Below are the code and all the weights of a small trained network. Each question names an input and a target symbol and asks about switching units off, where a switched-off unit gives its printed mean instead of its output.

import numpy as np


def w(rows, s, z=0):
    codes = np.array(rows[::2]) - 128.0
    scale = np.full(codes.shape[1], s)
    scale[-1] = z or s
    return codes * scale


def f(y):
    return y / 2 * (1 + np.tanh(0.7978845608 * (y + 0.044715 * y**3)))


def softmax(a):
    e = np.exp(a - a.max(-1, keepdims=True))
    return e / e.sum(-1, keepdims=True)


def log_softmax(a):
    a = a - a.max(-1, keepdims=True)
    return a - np.log(np.exp(a).sum(-1, keepdims=True))


def net(x, mask):
    ids = ['Ξβεημφ'.index(c) for c in x.split()]
    T = len(ids)
    res = E[ids] + P[:T]
    u = 0
    for l in range(2):
        q, k, v = (res @ M[l].T for M in (Q, K, V))
        z = softmax(np.where(np.tri(T) > 0, q @ k.T / 3**0.5, -1e9)) @ v
        res = res + np.where(mask[u], z, O[l][:, -1]) @ O[l][:, :-1]
        u += 1
        y = f(res @ A[l][:, :-1].T + A[l][:, -1])
        res = res + np.where(mask[u : u + 12], y, B[l][:, -1]) @ B[l][:, :-1]
        u += 12
    return log_softmax(res[-1] @ U[:, :-1].T + U[:, -1])


Q, K, V, O, A, B = {}, {}, {}, {}, {}, {}
E = w([
[134,35,177,78],'Ξ',
[2,144,117,68],'β',
[117,81,85,65],'ε',
[90,211,173,133],'η',
[106,146,41,38],'μ',
[94,108,248,141],'φ',
],0.016)
P = w([
[255,216,181,67],'0',
[135,156,147,132],'1',
[112,143,163,126],'2',
[97,132,163,131],'3',
[95,125,164,125],'4',
[93,115,169,111],'5',
[102,112,156,125],'6',
[101,118,151,120],'7',
[112,121,145,124],'8',
],0.008)
Q[0] = w([
[116,198,227,189],'0.h0',
[90,209,190,254],'0.h0',
[244,112,208,117],'0.h0',
],0.0084)
K[0] = w([
[30,82,90,169],'0.h0',
[2,63,73,194],'0.h0',
[205,72,41,36],'0.h0',
],0.0084)
V[0] = w([
[184,96,65,110],'0.h0',
[191,88,102,254],'0.h0',
[219,138,233,95],'0.h0',
],0.0075)
O[0] = w([
[201,151,82,69,84],'0.h0',
[255,137,172,139,1],'0.h0',
[135,98,98,202,214],'0.h0',
],0.0083,0.0076)
A[0] = w([
[215,121,122,83,138],'0.n0',
[156,163,28,113,128],'0.n1',
[53,190,126,111,195],'0.n2',
[120,55,25,110,185],'0.n3',
[95,176,234,69,112],'0.n4',
[102,43,201,188,150],'0.n5',
[154,140,1,118,203],'0.n6',
[38,160,92,49,162],'0.n7',
[41,185,174,117,105],'0.n8',
[142,145,104,68,23],'0.n9',
[190,131,94,115,1],'0.n10',
[125,131,132,245,66],'0.n11',
],0.0099,0.0053)
B[0] = w([
[125,37,145,54,126],'0.n0',
[76,173,170,13,139],'0.n1',
[117,73,115,186,220],'0.n2',
[136,184,242,55,207],'0.n3',
[51,223,73,166,174],'0.n4',
[69,189,40,22,176],'0.n5',
[84,148,177,44,167],'0.n6',
[157,44,70,129,247],'0.n7',
[170,148,76,214,205],'0.n8',
[82,208,62,39,123],'0.n9',
[172,2,13,120,123],'0.n10',
[166,236,108,82,130],'0.n11',
],0.0061,0.015)
Q[1] = w([
[134,36,185,27],'1.h0',
[182,228,98,137],'1.h0',
[192,174,100,254],'1.h0',
],0.0092)
K[1] = w([
[190,201,120,104],'1.h0',
[87,114,123,168],'1.h0',
[7,88,90,119],'1.h0',
],0.012)
V[1] = w([
[1,208,84,163],'1.h0',
[196,66,201,167],'1.h0',
[127,160,141,248],'1.h0',
],0.0094)
O[1] = w([
[5,123,127,166,250],'1.h0',
[255,89,179,90,15],'1.h0',
[62,50,248,152,71],'1.h0',
],0.0087,0.015)
A[1] = w([
[103,53,72,242,105],'1.n0',
[124,174,56,145,124],'1.n1',
[157,188,32,222,52],'1.n2',
[56,104,126,161,132],'1.n3',
[65,121,150,183,107],'1.n4',
[132,67,110,44,221],'1.n5',
[92,121,192,221,251],'1.n6',
[247,73,81,56,253],'1.n7',
[121,138,50,50,37],'1.n8',
[79,254,152,126,127],'1.n9',
[66,100,95,19,143],'1.n10',
[188,70,202,32,164],'1.n11',
],0.0081,0.0056)
B[1] = w([
[178,149,133,143,234],'1.n0',
[247,75,148,135,194],'1.n1',
[65,119,213,72,184],'1.n2',
[180,163,119,118,255],'1.n3',
[169,130,94,96,246],'1.n4',
[116,112,152,219,158],'1.n5',
[173,95,175,76,236],'1.n6',
[120,255,194,133,188],'1.n7',
[149,62,157,154,190],'1.n8',
[96,61,154,81,202],'1.n9',
[106,97,80,201,209],'1.n10',
[32,150,128,194,135],'1.n11',
],0.0074,0.032)
U = w([
[136,151,199,199,117],'Ξ',
[184,82,153,243,135],'β',
[210,129,165,84,224],'ε',
[174,61,255,151,139],'η',
[205,60,149,63,2],'μ',
[102,156,144,57,139],'φ',
],0.0068,0.0056)

Each question gives the input, a string of symbols that net reads in full, and the target symbol t.
The units are the heads (3 rows each of Q, K, V and O) and the neurons (one row each of A and B). Each row of codes is followed by its name. A weight is (code - 128) times the scale printed after its matrix; where a second scale follows, it is the last column's (O, A, B and U).
mask holds one flag per unit, layer by layer, with each layer's heads first. A switched-off unit (its flag False) gives its mean, the last column of its rows in O or B, instead of its output. The means were averaged over made-up inputs and are rounded, as every weight is.
A unit's drop is (log p(t) with every unit on - log p(t) with that unit switched off) / (log p(t) with every unit on - log p(t) with every unit switched off).
The circuit of an input: a set's keep is (log p(t) with only the set's units on - log p(t) with every unit switched off) / (log p(t) with every unit on - log p(t) with every unit switched off). Starting from the 12 units with the biggest drops (on a tie, the unit counted first), units are removed one at a time, each time the one whose removal leaves the highest keep (on an exact tie, the one counted first), for as long as the keep stays at least 0.8.
units of the circuit, in order: the units of the circuit, biggest drop first
top k neurons: the k neurons with the biggest drops, biggest first
top k neurons in layer l: the k neurons of layer l with the biggest drops, biggest first
drop of u: that unit's drop, to one decimal
input β ε Ξ, target β: units of the circuit, in order -> (1.n6; 1.n2)
input ε ε ε φ φ φ, target φ: units of the circuit, in order -> (0.n5; 0.n4)
input η ε ε β η ε φ φ, target φ: units of the circuit, in order -> (0.n5)
input φ ε φ φ φ β ε Ξ, target φ: top 2 neurons -> (0.n5; 0.n7)
input Ξ η ε η Ξ, target Ξ: top 2 neurons in layer 1 -> (1.n7; 1.n11)
input η μ Ξ φ ε ε ε μ, target η: units of the circuit, in order -> (1.h0; 0.n5; 0.n6)
input η ε ε ε ε μ, target η: units of the circuit, in order -> (1.h0; 0.n5)
input μ η ε ε ε, target μ: top 3 neurons in layer 1 -> (1.n1; 1.n8; 1.n2)
input φ ε ε μ η ε η ε ε, target φ: top 2 neurons -> (0.n5; 1.n1)
input Ξ β η μ, target Ξ: top 2 neurons -> (1.n7; 0.n4)
input β φ ε ε φ β μ, target β: top 2 neurons in layer 1 -> (1.n6; 1.n2)
input φ ε η, target η: top 4 neurons in layer 1 -> (1.n6; 1.n10; 1.n7; 1.n9)
input μ μ ε ε η ε η φ ε, target μ: top 3 neurons in layer 0 -> (0.n9; 0.n1; 0.n6)
input φ φ η, target η: units of the circuit, in order -> (1.h0)
input β η ε Ξ, target β: top 2 neurons in layer 1 -> (1.n6; 1.n2)
input Ξ ε β φ ε, target Ξ: top 2 neurons in layer 1 -> (1.n11; 1.n7)
input φ ε ε β ε η μ Ξ, target φ: drop of 0.n7 -> 0.3
input μ η η Ξ ε Ξ φ μ μ, target μ: drop of 0.n1 -> 0.2
input ε ε β, target β: drop of 0.h0 -> 0.1
input β φ ε ε Ξ ε μ μ, target β: top neuron -> (1.n6)
input μ μ ε η ε ε ε Ξ, target μ: top 4 neurons in layer 1 -> (1.n1; 1.n8; 1.n2; 1.n7)
